Below is a small trained network, with its code and all its weights. Each question gives an input and a target symbol and asks what happens when units are switched off, that is, made to give their printed mean instead of their output.

import numpy as np


def w(rows, s, z=0):
    codes = np.array(rows[::2]) - 128.0
    scale = np.full(codes.shape[1], s)
    scale[-1] = z or s
    return codes * scale


def norm(h):
    return h / np.sqrt((h * h).mean(-1, keepdims=True) + 1e-5)


def f(y):
    return y / 2 * (1 + np.tanh(0.7978845608 * (y + 0.044715 * y**3)))


def softmax(a):
    e = np.exp(a - a.max(-1, keepdims=True))
    return e / e.sum(-1, keepdims=True)


def log_softmax(a):
    a = a - a.max(-1, keepdims=True)
    return a - np.log(np.exp(a).sum(-1, keepdims=True))


def net(x, mask):
    ids = ['ΛΠΨαβδεηξστω'.index(c) for c in x.split()]
    T = len(ids)
    res = E[ids] + P[:T]
    u = 0
    for l in range(2):
        r = norm(res)
        for j in range(2):
            rows = slice(3 * j, 3 * j + 3)
            q, k, v = (r @ M[l][rows].T for M in (Q, K, V))
            z = softmax(np.where(np.tri(T) > 0, q @ k.T / 3**0.5, -1e9)) @ v
            o = O[l][rows]
            res = res + np.where(mask[u + j], z, o[:, -1]) @ o[:, :-1]
        u += 2
        y = f(norm(res) @ A[l][:, :-1].T + A[l][:, -1])
        res = res + np.where(mask[u : u + 12], y, B[l][:, -1]) @ B[l][:, :-1]
        u += 12
    return log_softmax(norm(res)[-1] @ U[:, :-1].T + U[:, -1])


Q, K, V, O, A, B = {}, {}, {}, {}, {}, {}
E = w([
[97,77,163,139,80,109,128],'Λ',
[124,76,119,210,172,146,68],'Π',
[121,159,122,152,86,160,104],'Ψ',
[201,100,103,143,81,119,131],'α',
[123,102,125,138,138,140,138],'β',
[146,118,124,163,128,253,129],'δ',
[112,102,91,118,155,220,226],'ε',
[132,138,122,179,131,71,102],'η',
[111,132,106,139,122,129,200],'ξ',
[167,213,146,118,103,195,174],'σ',
[160,109,155,158,196,184,122],'τ',
[170,136,177,180,127,112,203],'ω',
],0.032)
P = w([
[128,164,120,131,119,247,84],'0',
[115,125,103,91,159,207,133],'1',
[125,141,90,128,143,195,152],'2',
[125,141,83,140,151,203,157],'3',
[117,150,68,159,145,188,168],'4',
[107,155,53,190,138,184,165],'5',
[103,168,46,199,147,187,171],'6',
],0.011)
Q[0] = w([
[105,72,208,72,92,160,115],'0.h0',
[177,59,162,157,181,149,194],'0.h0',
[59,86,152,128,43,160,153],'0.h0',
[145,121,113,124,130,162,165],'0.h1',
[77,152,150,6,152,95,133],'0.h1',
[117,177,139,173,148,157,108],'0.h1',
],0.013)
K[0] = w([
[70,160,202,124,191,167,94],'0.h0',
[152,94,155,185,181,141,214],'0.h0',
[22,109,150,104,27,141,142],'0.h0',
[172,106,81,92,106,113,109],'0.h1',
[101,221,38,120,248,158,139],'0.h1',
[134,99,135,229,66,133,151],'0.h1',
],0.011)
V[0] = w([
[164,157,167,142,125,96,119],'0.h0',
[29,103,245,133,149,76,122],'0.h0',
[139,174,150,84,134,157,108],'0.h0',
[176,102,28,121,95,111,103],'0.h1',
[54,168,136,130,149,138,112],'0.h1',
[140,75,176,108,78,107,145],'0.h1',
],0.011)
O[0] = w([
[144,135,129,150,103,69,125,88],'0.h0',
[102,252,179,121,128,157,130,2],'0.h0',
[178,127,50,161,102,115,171,104],'0.h0',
[189,91,62,139,111,101,85,138],'0.h1',
[131,151,170,73,141,180,144,102],'0.h1',
[122,153,2,159,229,75,183,141],'0.h1',
],0.0086,0.0072)
A[0] = w([
[110,146,127,52,90,133,182,134],'0.n0',
[136,127,133,46,86,156,8,91],'0.n1',
[143,200,139,101,79,164,90,127],'0.n2',
[207,160,134,137,125,74,146,145],'0.n3',
[196,57,108,161,123,114,122,125],'0.n4',
[93,65,121,86,132,109,132,115],'0.n5',
[173,153,157,130,137,134,106,84],'0.n6',
[110,129,157,198,105,92,103,77],'0.n7',
[123,151,177,145,115,146,139,108],'0.n8',
[159,140,126,129,92,81,70,50],'0.n9',
[197,133,172,132,87,85,71,2],'0.n10',
[131,169,17,94,117,194,116,159],'0.n11',
],0.012,0.0065)
B[0] = w([
[117,154,60,119,164,151,195,153],'0.n0',
[75,137,127,236,162,88,113,155],'0.n1',
[130,130,119,138,1,139,118,162],'0.n2',
[104,92,185,139,87,92,125,146],'0.n3',
[86,112,203,119,124,172,154,207],'0.n4',
[94,38,128,147,61,135,171,133],'0.n5',
[188,149,184,131,124,149,133,121],'0.n6',
[144,173,135,126,87,128,88,141],'0.n7',
[155,115,121,52,101,97,156,145],'0.n8',
[195,78,159,65,134,122,105,129],'0.n9',
[224,98,186,135,111,144,66,129],'0.n10',
[133,40,52,181,93,130,133,254],'0.n11',
],0.0097,0.0087)
Q[1] = w([
[6,119,114,199,110,83,176],'1.h0',
[102,93,95,151,148,100,173],'1.h0',
[215,93,168,87,89,148,36],'1.h0',
[102,112,64,131,148,123,141],'1.h1',
[186,147,162,49,135,105,66],'1.h1',
[133,163,119,66,148,106,87],'1.h1',
],0.017)
K[1] = w([
[7,146,155,165,134,60,211],'1.h0',
[44,117,151,53,130,56,181],'1.h0',
[254,72,140,167,93,138,90],'1.h0',
[203,56,144,178,90,164,130],'1.h1',
[18,166,111,61,129,172,65],'1.h1',
[65,178,137,47,64,178,90],'1.h1',
],0.012)
V[1] = w([
[1,177,123,79,82,173,71],'1.h0',
[52,139,187,56,90,118,104],'1.h0',
[61,136,127,68,54,176,92],'1.h0',
[92,97,163,57,142,139,175],'1.h1',
[97,145,205,207,91,67,208],'1.h1',
[73,188,116,54,111,174,61],'1.h1',
],0.0081)
O[1] = w([
[120,54,206,78,77,127,133,165],'1.h0',
[151,36,143,120,128,140,132,134],'1.h0',
[118,71,185,73,36,92,114,175],'1.h0',
[132,117,166,110,103,139,115,108],'1.h1',
[114,170,87,2,161,114,74,207],'1.h1',
[114,55,95,185,68,224,170,1],'1.h1',
],0.0099,0.0077)
A[1] = w([
[107,78,112,146,177,107,155,116],'1.n0',
[229,175,95,130,147,187,85,144],'1.n1',
[108,216,82,60,204,109,115,98],'1.n2',
[118,212,159,100,175,87,140,94],'1.n3',
[113,43,171,30,102,111,112,72],'1.n4',
[137,213,89,91,177,132,148,94],'1.n5',
[95,254,60,77,149,130,68,2],'1.n6',
[79,103,143,29,57,82,133,139],'1.n7',
[234,79,45,124,116,83,119,22],'1.n8',
[59,160,110,80,126,145,212,97],'1.n9',
[91,101,85,162,96,122,164,148],'1.n10',
[171,88,156,133,100,184,157,142],'1.n11',
],0.015,0.0065)
B[1] = w([
[120,111,194,124,126,71,153,191],'1.n0',
[158,128,156,150,116,53,164,209],'1.n1',
[137,122,77,40,194,95,82,236],'1.n2',
[86,96,14,137,217,121,98,185],'1.n3',
[110,93,157,98,118,89,171,236],'1.n4',
[124,145,110,45,144,129,6,193],'1.n5',
[166,236,110,37,180,176,89,212],'1.n6',
[142,57,144,158,168,79,171,233],'1.n7',
[95,107,167,245,191,67,214,195],'1.n8',
[92,224,175,210,134,131,73,191],'1.n9',
[101,139,154,90,127,70,68,255],'1.n10',
[153,194,99,64,143,104,134,247],'1.n11',
],0.012,0.0077)
U = w([
[137,32,174,16,62,115,158,181],'Λ',
[146,51,49,219,159,67,163,176],'Π',
[165,219,75,140,26,111,210,114],'Ψ',
[240,39,63,138,99,241,110,140],'α',
[84,94,214,198,172,239,53,98],'β',
[227,146,198,149,176,214,181,157],'δ',
[17,255,196,158,101,115,120,34],'ε',
[219,167,234,160,73,74,34,1],'η',
[149,170,65,59,166,109,68,214],'ξ',
[38,147,95,145,129,253,202,163],'σ',
[64,92,49,152,5,123,33,41],'τ',
[84,172,207,146,116,154,150,84],'ω',
],0.0092,0.0032)

Each question gives the input, a string of symbols that net reads in full, and the target symbol t.
The units are the heads (3 rows each of Q, K, V and O) and the neurons (one row each of A and B). Each row of codes is followed by its name. A weight is (code - 128) times the scale printed after its matrix; where a second scale follows, it is the last column's (O, A, B and U).
mask holds one flag per unit, layer by layer, with each layer's heads first. A switched-off unit (its flag False) gives its mean, the last column of its rows in O or B, instead of its output. The means were averaged over made-up inputs and are rounded, as every weight is.
A unit's drop is (log p(t) with every unit on - log p(t) with that unit switched off) / (log p(t) with every unit on - log p(t) with every unit switched off).
The circuit of an input: a set's keep is (log p(t) with only the set's units on - log p(t) with every unit switched off) / (log p(t) with every unit on - log p(t) with every unit switched off). Starting from the 12 units with the biggest drops (on a tie, the unit counted first), units are removed one at a time, each time the one whose removal leaves the highest keep (on an exact tie, the one counted first), for as long as the keep stays at least 0.8.
circuit, biggest first: the units of the circuit, biggest drop first
most important unit: the unit with the biggest drop
top k neurons: the k neurons with the biggest drops, biggest first
heads that matter: for each layer, one digit per head in row order, 1 if its drop is at least 0.15 and else 0, layers parted by /
drop when u is switched off: that unit's drop, to one decimal
input ξ Π β Ψ δ, target α: heads that matter	01 / 00
input Ψ Ψ Ψ σ σ, target Ψ: heads that matter	01 / 00
input Ψ Λ α Π, target Λ: circuit, biggest first	[0.h0; 1.h0]
input η σ σ Λ Π τ, target Λ: circuit, biggest first	[1.h0; 0.h0]
input Λ Ψ ω ξ, target Λ: heads that matter	10 / 10
input ω Λ ω σ, target Λ: circuit, biggest first	[0.h0; 1.h0; 0.n11]
input Λ δ δ σ τ τ Π, target Λ: circuit, biggest first	[1.h0; 0.h0]
input Ψ Λ Π ε Ψ, target Π: circuit, biggest first	[0.n11]
input σ Λ β Π δ, target Λ: circuit, biggest first	[1.h0; 0.h0; 0.h1]
input Π β Λ η α, target Λ: top 2 neurons	[0.n4; 1.n4]
input Λ Ψ ω η δ, target Λ: circuit, biggest first	[0.h0; 1.h0; 0.h1]
input Λ ε σ Ψ Ψ Ψ β, target Λ: circuit, biggest first	[0.h0; 1.h0]
input ω ω Λ ξ ω Ψ, target Λ: circuit, biggest first	[0.h0; 1.h0; 0.n11]
input Π Ψ ξ Ψ η, target η: circuit, biggest first	[0.h1; 0.n10; 0.h0; 0.n7]
input ω Λ η ξ, target Λ: circuit, biggest first	[1.h0; 0.h0]
input ω σ α σ σ Λ Ψ, target Π: circuit, biggest first	[1.n8; 0.n11]
input σ τ ξ τ, target δ: heads that matter	01 / 01
input Π Π δ, target α: top neuron	[1.n9]
input σ Λ Π τ Π η, target Λ: heads that matter	10 / 10
input β Ψ β τ, target δ: heads that matter	00 / 01
input Ψ Λ σ, target Λ: most important unit	1.h0
input Ψ Ψ ξ, target ε: drop when 0.n4 is switched off	0.0
input ε σ Ψ τ η, target η: drop when 0.h1 is switched off	1.6
